In the rows, 128 means zero.
Here are made-up nodes, facts about them, and rows of numbers that follow some of those facts. Name the node behind each unnamed row.

Some facts about the nodes:
ε: refers to; φ: belongs to class; ψ: points at; δ: uses
zodra: ε skigifle; φ c; ψ fletem drezus
drifun: ε stasok; φ d; ψ taketruk drezus; δ gugri
gidri: ε tuke; φ b; δ brimok
lidim: φ c; δ bimes
bruti: ε klaklil; φ b; δ kulek
grobul: φ b; ψ makul vistor
batar: φ a; ψ vistor; δ plotogik
gemim: ε skudan; φ b; δ traflen
giklum: φ b; δ zuloluk
vutir: φ a; ψ vesko
sapos: ε ragom; φ b; δ florak
zimun: ε podemem; φ a
grupan: ε nemar; φ a; δ depo
flidri: φ b; ψ rikazik gotim siple
brimok: ε fefur; φ a; ψ drezus gogres; δ driplu
druklim: ε nizur; φ b; ψ vover; δ sosten
gomor: ε gemim; φ a
teflen: φ a
tutrul: φ a
vipok: ε gugri; φ d; ψ kodas; δ pufutrer
fefur: ε kigrak; φ a; δ klazel
zoder: ε drofe; φ b; ψ brimok; δ liku
brotrek: φ b; ψ ploflivas
grakur: ε zuloluk; φ a; ψ rolom grutre; δ kegrak
bimes: φ a; ψ klazel vutir; δ fletem
siple: ε briklom; φ a; ψ grugam
trikla: φ d; δ komes
rodren: φ a; ψ gogres
tuke: φ a; ψ taketruk drezus; δ loplos
skefogri: ε gidri; φ b; ψ makul
grutre: ε grakur; φ a; ψ tuke geska; δ giklum
drezus: φ a; δ gazan
stasok: ε gazan; φ a; ψ rubul drezus; δ pustum
kaskor: ε zagol; φ a
gazos: φ b; δ fiskotir
plotogik: ε lonis; φ d; δ zagol
makul: φ a; ψ drezus; δ doplo
komes: φ a; δ bripo
replun: φ a; ψ broplo; δ rakles
ploflivas: φ a; ψ vistor
rutem: φ a; ψ rikazik
kulek: φ a; δ grogiba
destok: φ a; ψ drezus makul gogres; δ grobul
flizu: φ a; ψ grugam klazel; δ kiskonor
grabuk: φ a; δ replun
faklir: φ c; ψ tuke destok drofe vutovil; δ trikla
ragom: ε famu; φ a; ψ gogres
gemir: φ a; δ trotrus
plopom: φ b; δ drifun
paral: φ a; δ drofe
sosten: φ a
plotel: ε donim; φ a; δ treza
grefal: ε grupan; φ a; δ grutre
skebas: ε vuskur; φ b; ψ kigrak driplu drezus; δ rikazik
nogedu: ε skefogri; φ d; ψ brimok; δ kenobris
tude: ε plagroplen; φ a; δ sistati
ravil: ε fiskotir; φ a; ψ rodren driplu zodra destok
vuskur: ε braplem; φ a; δ brotrek
klutel: φ a; ψ doplo makul fliner; δ tuke
flavan: ε klunu; φ a; δ tutrul
buzik: ε kimivo; φ a; δ klebre
trotrugrun: φ d; δ skebas
bigrek: φ c; ψ skebas; δ lipo
kotum: φ a; ψ traflen; δ seskor
rakles: ε trapum; φ a; ψ makul; δ gemim
kagu: ε pustum; φ a
rolom: φ a; ψ taketruk kenobris; δ brumode
plika: φ a; ψ stegigik skiki plopom; δ klofen
skiki: φ a; ψ grogiba doplo
podemem: φ c
duleplu: ε zaki; φ a
nanu: φ a; ψ zodra destok plotel
bradan: φ d; δ katrak
vesko: φ a; δ grupan
degraflun: φ a; ψ florak; δ gidri
doplo: φ a; ψ replun makul; δ skogras
skegruni: φ a; ψ grabuk rakles
brumode: ε klazel; φ a; ψ rodren flavan ploflivas skebas
klikabrak: φ a; ψ ploflivas
tilo: ε stegigik; φ d
drofe: φ a
trapum: ε seskor; φ c; δ fluvik
kigrak: φ a; ψ rodren brimok destok
klogazus: φ a
ditoklok: φ b; ψ klogazus vesos brimok drezus fliner gogres; δ pubrul
trebe: φ c; ψ taketruk drezus flizu
gugri: φ b; δ bradan
skigifle: ε skogras; φ a; δ skefogri
gogres: φ b; ψ drezus; δ klunu
zadrar: ε duleplu; φ b
kegrak: φ b; δ plodri
boske: φ b; δ gotim
skudan: ε zadrar; φ a; δ duleplu
fifam: φ a; ψ geska grobul nogedu; δ flefla
kenobris: φ a; ψ brimok; δ plopom
donim: φ a; ψ ditoklok kagu; δ drigris
vover: φ c; ψ gogres
stegigik: ε vipok; φ a; ψ broplo
famu: ε dugror; φ b; δ zoder
fustim: ε kodas; φ a; ψ broplo tuke fadin
vutovil: φ d; ψ drezus
sakliza: ε plotogik; φ a; ψ klaklil druklim nogedu
klofen: φ c; δ klogazus
sepon: ε gomor; φ a; δ druvoplan
vesos: φ a; δ broplo
klunu: φ a; ψ brimok
drigris: φ d; ψ rikazik gogres; δ grimostik
kugrir: φ b; ψ degraflun destok
grogiba: φ a; ψ brimok; δ tude
dugror: ε zodra; φ b; ψ grugam doplo vutovil
katrak: φ a; ψ dugror plomuske; δ fliner
fletem: ε vidretak; φ c; ψ brimok makul; δ flizafa
gregak: ε broplo; φ a
braplem: ε rakles; φ a; ψ taketruk makul; δ plagroplen
taketruk: φ b; ψ gogres
trotrus: ε fluvik; φ c
gazan: φ b; δ vuskur
pubrul: ε kagu; φ a
plodri: ε riken; φ b; δ vistor
fliner: φ a; ψ drezus gruvok; δ lema
fiskotir: ε grutre; φ b; ψ klogazus bimes kotum; δ druklim
rubul: φ b; ψ brimok vistor; δ kodas
seskor: ε flavan; φ a; δ voflasi
klazel: ε grefal; φ c; ψ rubul gogres; δ sapos
flizafa: ε pago; φ b
grugam: φ a; ψ grobul
driplu: φ a
drurim: ε nogedu; φ a; ψ skefogri replun
druvoplan: φ a
plagroplen: φ c; δ podemem
kimivo: ε giklum; φ b
broplo: ε bruti; φ b; ψ makul gogres; δ stekibal
pufutrer: φ a; δ rubul
traflen: φ a; ψ brimok grobul
skuram: ε paral; φ a
pago: ε tude; φ a; ψ dufe
fadin: φ c
flefla: φ a; δ plotel
gotim: φ b
lema: φ b; ψ fadin makul; δ kugrir
niros: ε brumode; φ a
vidretak: ε buzik; φ d
liku: φ a; δ flavan
pustum: ε teflen; φ a; δ trotrugrun
riken: ε bivu; φ b; δ vesos
nemar: ε sistati; φ b
lipo: φ a; δ zimun
fluvik: φ c; δ pago
vabrom: ε drifun; φ b; δ famu
skogras: ε tilo; φ b; ψ gugri; δ grabuk
kodas: φ a; ψ klogazus
vistor: φ a; ψ drezus destok; δ rutem
dufe: φ b; ψ broplo; δ lidim
briklom: ε plotel; φ b; ψ doplo; δ teflen
loplos: φ a; ψ drezus gruvok; δ faklir
dretrus: φ c; ψ stekibal; δ plomuske
bivu: φ a
grimostik: φ b; δ geska
sistati: ε siple; φ d; ψ sosten drurim drezus gogres; δ trapum
treza: φ b; ψ brimok gogres
nizur: φ c; ψ vover
zagol: ε bigrek; φ a; δ flidri
listo: φ a; ψ geska gogres; δ vabrom
florak: φ a; ψ brimok
zuloluk: ε zoder; φ a; ψ gidri kagu; δ dugror
kiskonor: φ c; δ donim
gruvok: φ b; ψ drezus; δ bigrek
stekibal: ε druvoplan; φ a
rikazik: φ b; ψ fletem
kluku: ε sepon; φ a; ψ drezus
klaklil: ε pubrul; φ a
bruni: φ a; ψ ragom; δ stasok
bripo: φ a; ψ kodas taketruk braplem makul; δ dufe
lonis: ε driplu; φ d; δ niros
zaki: φ c; ψ kotum; δ skigifle
geska: φ a
depo: φ a; δ rolom
voflasi: φ a
klebre: ε stekibal; φ b; ψ plopom
plomuske: ε klutel; φ a; ψ vesko sosten brotrek drezus; δ stegigik

Some rows with their names:
flizu: [104 126 117 111 125 133 121 133 124 120 132 142 112 97 132 151 110 105 116 117 125 122 118 147 113 112 123 136 151 126 120]
grefal: [99 118 111 103 127 133 119 122 133 133 125 142 109 94 135 142 128 99 114 96 129 119 136 145 101 92 120 112 154 114 113]
lidim: [79 194 142 154 126 151 138 108 90 164 134 176 107 118 146 103 91 148 149 104 131 121 149 133 128 99 157 122 184 161 63]
klutel: [100 144 110 114 126 133 121 131 117 125 134 139 108 95 135 138 109 111 117 111 115 128 121 148 127 113 130 131 159 140 128]
sosten: [137 107 111 136 120 153 143 121 143 116 145 133 134 126 157 142 133 128 117 142 117 125 144 139 134 99 98 121 142 121 134]
trebe: [145 118 135 147 133 176 129 136 128 134 135 126 140 136 136 126 128 143 122 144 112 94 160 141 128 111 131 119 117 132 127]
giklum: [110 133 119 103 124 142 106 143 116 138 124 134 124 112 123 131 119 123 136 108 128 124 125 142 98 141 140 138 147 105 96]
sepon: [114 121 116 124 123 136 132 128 127 120 132 145 121 106 143 154 114 105 120 120 132 124 127 144 109 106 115 134 150 124 117]
fluvik: [112 126 138 96 129 171 114 132 115 138 122 133 120 117 122 146 122 111 113 123 105 103 144 139 98 130 144 158 124 93 99]
listo: [105 119 128 107 121 137 119 133 131 114 130 137 112 96 121 156 105 113 115 127 132 116 109 146 114 105 122 128 156 121 113]
gomor: [137 106 112 142 120 148 142 123 143 115 144 135 134 123 157 145 131 126 119 141 120 124 144 140 132 99 98 125 143 121 133]
taketruk: [140 107 138 139 117 157 111 141 148 116 135 117 147 125 121 122 122 170 133 153 121 113 136 138 132 110 116 112 145 114 119]
ploflivas: [134 108 110 140 124 145 132 125 141 116 145 131 131 119 154 138 129 130 113 139 110 121 142 139 139 102 104 123 139 131 146]
grutre: [103 126 118 108 128 131 119 133 122 121 126 142 111 96 131 155 106 98 117 113 128 120 116 149 106 113 126 139 152 126 116]
degraflun: [105 124 114 113 127 132 122 129 123 126 134 146 112 98 136 150 112 106 117 117 126 121 116 145 112 114 123 136 150 127 119]
gidri: [111 130 120 112 124 138 107 143 117 136 122 138 127 111 128 133 117 126 139 108 131 122 128 145 95 135 137 141 147 110 94]
tutrul: [137 105 112 134 119 152 141 121 145 115 144 131 133 127 156 144 133 127 115 142 114 125 146 136 134 100 99 123 142 117 136]
skefogri: [138 118 116 149 125 146 106 142 134 119 135 113 152 121 143 113 130 158 128 134 94 121 159 146 136 121 116 133 133 126 141]
vutir: [134 108 113 137 123 149 137 124 143 116 146 132 132 121 153 139 130 130 114 142 113 122 141 139 137 100 102 122 142 127 141]
klaklil: [135 107 111 139 120 149 142 123 142 116 145 133 133 124 158 144 131 127 117 139 118 124 143 137 133 98 99 123 143 121 134]

Which node is each row?
No name comes twice in this set of rows, the named rows included.
[100 118 112 103 124 131 115 124 128 130 126 141 107 95 133 145 125 90 113 97 130 119 128 149 96 97 128 121 157 113 110]	grupan
[143 106 123 152 124 146 116 135 142 122 136 127 152 131 148 121 130 157 136 140 114 116 157 138 122 115 110 129 134 118 124]	klebre
[92 182 124 148 124 90 105 119 116 155 128 165 119 137 146 78 95 170 179 87 149 169 133 118 133 125 140 121 238 162 64]	trikla
[125 97 111 127 126 144 126 116 159 128 137 129 128 108 148 128 148 131 108 121 112 112 164 135 131 77 97 94 141 120 143]	brumode
[136 102 120 148 126 141 135 125 144 112 141 135 135 119 153 144 124 127 116 143 118 117 144 140 132 94 98 126 142 131 139]	ravil
[132 123 126 117 142 136 108 156 120 136 112 134 123 132 116 128 115 113 137 110 141 104 131 138 101 139 151 126 150 139 112]	gruvok
[123 122 118 109 137 137 133 140 124 124 121 143 107 122 130 154 113 89 120 113 142 112 122 141 109 116 133 122 155 143 122]	drezus
[131 102 133 134 115 154 132 125 154 106 147 126 130 113 132 144 119 144 113 159 122 115 124 138 142 89 99 107 151 120 133]	rodren
[111 127 124 119 128 130 101 145 118 133 121 138 129 106 124 133 112 127 137 110 129 118 127 146 95 133 137 144 146 116 100]	fiskotir
[138 116 132 154 124 173 133 127 128 131 137 134 149 130 150 132 133 149 128 144 110 102 166 144 120 102 117 130 114 117 114]	trotrus
[112 125 124 117 127 132 103 145 119 131 117 142 130 109 128 139 113 122 138 109 133 118 132 145 87 131 132 149 146 110 91]	plodri
[136 102 116 152 122 142 141 123 146 113 139 138 139 121 159 148 126 124 120 140 121 122 148 141 125 92 96 128 143 125 130]	gregak

The same nodes again, as new rows of numbers:
Named rows:
treza: [125 125 144 129 124 142 129 125 155 136 124 112 124 166 144 141 149 126 138 140 118 128 129 139 127 129 109 118 81 119 128 124 121 117 121 142 150 144]
lonis: [135 127 144 141 152 135 181 127 139 129 174 127 114 120 187 141 127 128 131 163 119 130 128 137 133 112 110 108 103 90 131 114 117 143 126 155 150 130]
gidri: [134 127 147 127 136 136 130 127 150 135 156 110 124 121 134 150 127 123 128 137 116 145 129 140 152 111 107 97 97 98 122 122 126 119 122 139 157 141]
degraflun: [129 139 150 128 124 143 128 135 146 129 131 112 114 123 139 147 121 126 137 138 119 121 127 145 115 112 108 102 88 92 129 133 119 129 119 143 156 131]
skudan: [128 130 151 127 122 136 132 133 135 129 140 112 115 121 134 141 120 128 132 145 119 121 128 136 127 118 109 97 91 87 122 117 126 122 120 145 150 129]
zadrar: [130 128 142 128 122 136 133 125 146 134 138 110 117 138 134 140 128 127 130 141 118 140 141 139 157 126 108 96 84 92 123 116 119 116 120 143 148 142]
teflen: [128 127 144 151 118 134 131 125 136 131 126 111 109 140 141 141 118 126 129 148 120 120 132 136 145 135 108 95 82 88 127 117 124 116 124 148 145 129]
vipok: [143 127 143 128 154 134 201 130 137 132 153 119 112 121 181 140 150 134 128 147 120 118 129 135 120 111 108 148 111 86 149 146 120 129 120 152 149 130]
klutel: [128 131 166 128 120 138 136 155 137 129 124 131 114 144 139 148 138 146 129 145 119 121 126 139 113 116 107 97 81 101 122 116 118 121 119 140 146 128]
drezus: [171 133 169 148 120 150 130 132 181 138 143 112 112 122 131 157 119 157 149 134 119 155 127 159 120 112 125 97 84 100 156 145 166 121 142 142 161 146]
kluku: [127 132 145 147 119 161 129 137 153 127 123 114 114 162 135 140 127 126 146 138 117 133 128 134 114 131 107 107 80 94 148 115 118 122 120 139 147 132]
gazan: [125 126 157 126 136 134 143 128 143 136 150 110 127 120 137 143 126 127 127 145 119 134 128 137 154 111 111 97 93 95 121 117 132 119 120 142 149 132]
trebe: [132 124 142 174 132 140 137 127 134 128 127 125 110 158 144 139 127 124 130 151 118 126 130 138 115 158 106 112 81 88 157 120 121 145 121 141 147 130]
vistor: [135 131 169 133 121 158 126 143 161 128 131 116 110 133 133 140 120 143 143 137 117 135 127 141 113 113 105 100 81 97 138 125 139 125 120 142 149 130]
klazel: [171 126 160 154 140 136 129 127 141 127 168 127 112 121 136 162 121 152 135 158 117 123 128 146 116 145 106 122 94 92 154 136 121 175 141 140 146 132]
braplem: [129 138 151 130 120 140 127 144 141 126 123 121 118 130 136 147 134 141 135 133 118 122 128 144 114 110 106 96 80 100 127 117 119 122 121 143 146 128]
vabrom: [130 127 145 128 131 133 134 129 142 128 172 113 139 120 134 140 129 124 126 139 114 150 131 138 134 111 108 102 100 98 122 118 125 120 119 142 158 142]
grutre: [129 141 147 129 124 140 128 140 139 127 131 114 121 121 137 147 124 134 132 138 118 121 125 148 114 111 106 103 88 96 125 123 121 129 121 140 151 129]
skiki: [130 128 140 152 118 136 130 130 138 132 124 114 112 153 142 139 136 125 136 138 116 123 135 139 113 127 107 96 81 94 135 116 118 119 119 142 143 127]
lema: [123 125 145 126 121 138 142 124 148 142 124 144 151 122 136 142 166 162 152 134 121 126 134 138 123 108 111 97 81 100 123 119 119 121 121 142 147 131]

Which node is each row?
No name comes twice in this set of rows, the named rows included.
[154 126 145 148 120 136 131 133 144 126 153 113 131 134 136 140 123 125 145 155 118 122 156 135 132 153 110 97 89 87 138 119 117 121 142 149 145 131]	niros
[149 144 144 135 119 148 134 131 166 132 139 110 111 121 134 154 121 131 148 134 117 133 128 159 113 111 113 102 86 101 155 142 123 119 121 140 168 134]	brimok
[146 127 144 140 153 137 143 125 154 127 157 131 113 119 195 145 139 147 152 144 120 126 130 149 123 113 107 128 98 88 154 149 120 148 121 141 157 134]	nogedu
[124 146 159 125 120 176 135 125 147 130 124 172 155 120 133 143 136 173 191 135 119 121 126 137 128 110 109 95 83 87 125 144 119 119 121 144 146 132]	katrak
[131 123 143 128 144 161 169 127 155 125 132 183 152 123 194 142 161 191 196 137 119 120 128 138 128 113 108 113 82 90 143 164 119 143 121 144 146 134]	drifun
[147 128 143 182 135 139 160 123 159 129 151 129 110 157 187 141 138 136 146 151 119 142 129 135 120 115 110 116 80 90 163 118 121 127 128 149 147 141]	vutovil

The same nodes again, as new rows of numbers:
Some nodes and their rows:
bimes: [118 98 99 110 145 94 145 142 142 149 110 141 152 157 164 137 132 121 126 140 77 160 75 106 131 137 76 171 158 103 95]
fefur: [126 119 112 104 111 122 119 138 138 146 134 121 157 124 131 110 133 123 115 117 89 118 108 162 123 96 129 163 161 122 130]
lema: [127 196 135 152 88 136 122 132 130 182 141 112 145 139 149 141 156 89 142 100 129 131 87 103 88 139 140 189 130 126 126]
kegrak: [147 159 106 123 103 130 121 103 127 173 144 112 120 125 146 104 133 74 95 93 102 141 93 123 87 121 138 159 139 107 127]
pufutrer: [143 136 109 101 123 102 124 130 149 151 138 108 143 143 137 108 130 121 113 121 90 117 113 155 114 107 122 172 142 104 136]
pustum: [127 118 109 96 106 126 117 136 138 155 133 118 153 125 122 112 131 124 107 118 88 110 115 176 117 93 134 163 157 119 131]
riken: [127 139 110 128 89 152 116 111 116 167 140 127 135 105 143 106 137 78 97 90 105 140 86 128 97 113 144 153 159 120 120]
sosten: [135 131 144 155 165 126 158 138 116 66 134 140 84 125 124 132 131 157 133 146 170 110 156 108 152 146 140 69 91 134 143]
bivu: [131 130 141 155 163 127 158 139 115 64 134 137 84 126 126 132 128 158 134 146 169 111 155 110 151 144 136 71 92 132 142]
rodren: [136 127 130 155 180 145 137 135 119 101 140 162 89 144 111 131 106 159 141 150 201 115 173 82 146 158 104 70 98 154 115]
ploflivas: [123 129 144 152 158 129 153 134 109 83 114 134 91 125 121 156 127 160 157 153 168 126 165 111 158 166 130 77 76 145 137]
drofe: [132 131 144 156 164 127 159 141 113 63 134 140 81 125 125 132 129 159 133 148 170 110 156 109 152 143 138 70 91 130 143]
vover: [118 131 154 135 186 118 138 133 120 95 124 167 113 168 91 127 96 204 157 149 196 111 182 87 147 145 113 66 116 150 108]
siple: [95 111 143 162 151 136 137 128 107 80 122 154 105 108 134 143 111 157 156 141 177 122 160 123 188 168 138 77 106 162 139]
nemar: [106 130 139 186 132 158 140 102 94 83 146 165 76 87 151 120 116 106 120 110 188 135 129 93 159 164 168 62 118 151 142]
kugrir: [127 161 152 185 136 159 149 121 96 100 134 147 75 113 133 152 136 117 144 124 195 139 137 67 125 174 148 72 82 148 129]
tilo: [137 104 173 190 114 156 126 136 113 38 153 108 115 97 138 117 154 136 130 174 168 112 162 115 172 125 117 57 119 148 116]
kaskor: [115 114 144 155 149 147 151 146 106 63 133 149 99 106 121 131 131 160 132 142 166 110 151 120 160 134 144 66 112 148 139]
ragom: [125 114 133 154 165 167 124 140 109 90 142 172 113 121 110 126 118 163 142 145 192 110 172 91 153 148 101 60 119 179 106]
grobul: [119 152 145 176 137 157 155 108 78 107 111 133 73 106 133 158 133 119 149 128 180 153 143 84 135 193 142 66 75 147 128]

Which node is each row?
No name comes twice in this set of rows, the named rows included.
[149 134 100 89 123 105 115 113 145 161 134 98 136 136 124 99 118 120 107 118 88 115 132 176 112 106 125 161 131 106 141]	kulek
[103 90 121 92 157 57 161 147 153 115 104 156 170 176 156 124 130 157 122 137 59 161 62 103 131 107 98 164 191 78 94]	lidim
[148 137 103 96 123 104 118 119 144 157 136 102 140 140 129 103 122 120 112 117 90 116 125 167 110 107 126 165 135 104 140]	liku
[110 137 110 136 93 144 107 97 114 179 129 130 141 108 153 119 122 79 121 93 116 151 96 130 121 145 139 159 153 135 123]	briklom
[127 96 175 192 115 157 135 139 111 56 143 111 100 109 128 126 134 140 124 173 187 113 156 121 176 122 127 63 124 135 130]	vidretak
[137 130 111 104 110 125 110 134 140 124 146 120 175 111 142 98 155 122 118 115 71 116 119 154 118 102 117 156 156 136 115]	skigifle
[137 136 129 168 146 164 130 116 106 110 138 162 59 112 123 136 109 109 130 124 207 155 160 43 119 165 138 65 78 151 109]	treza
[128 116 130 134 151 128 135 137 119 81 118 133 76 115 114 149 108 155 154 152 171 142 187 99 153 153 143 82 60 146 132]	traflen
[151 88 127 120 96 134 57 70 158 181 136 89 162 123 123 102 89 85 103 143 127 124 155 197 151 114 99 149 163 128 138]	sistati
[132 140 105 118 86 153 112 103 115 172 141 120 133 104 137 102 131 78 93 87 102 137 98 144 96 111 146 150 156 121 125]	vabrom
[148 129 120 104 145 119 109 118 160 174 116 131 160 154 122 144 126 120 130 129 110 131 121 137 108 137 91 164 140 125 130]	destok
[129 118 137 144 157 130 138 141 125 80 121 144 83 122 120 152 113 155 152 153 176 137 175 90 150 152 136 83 73 145 129]	kigrak

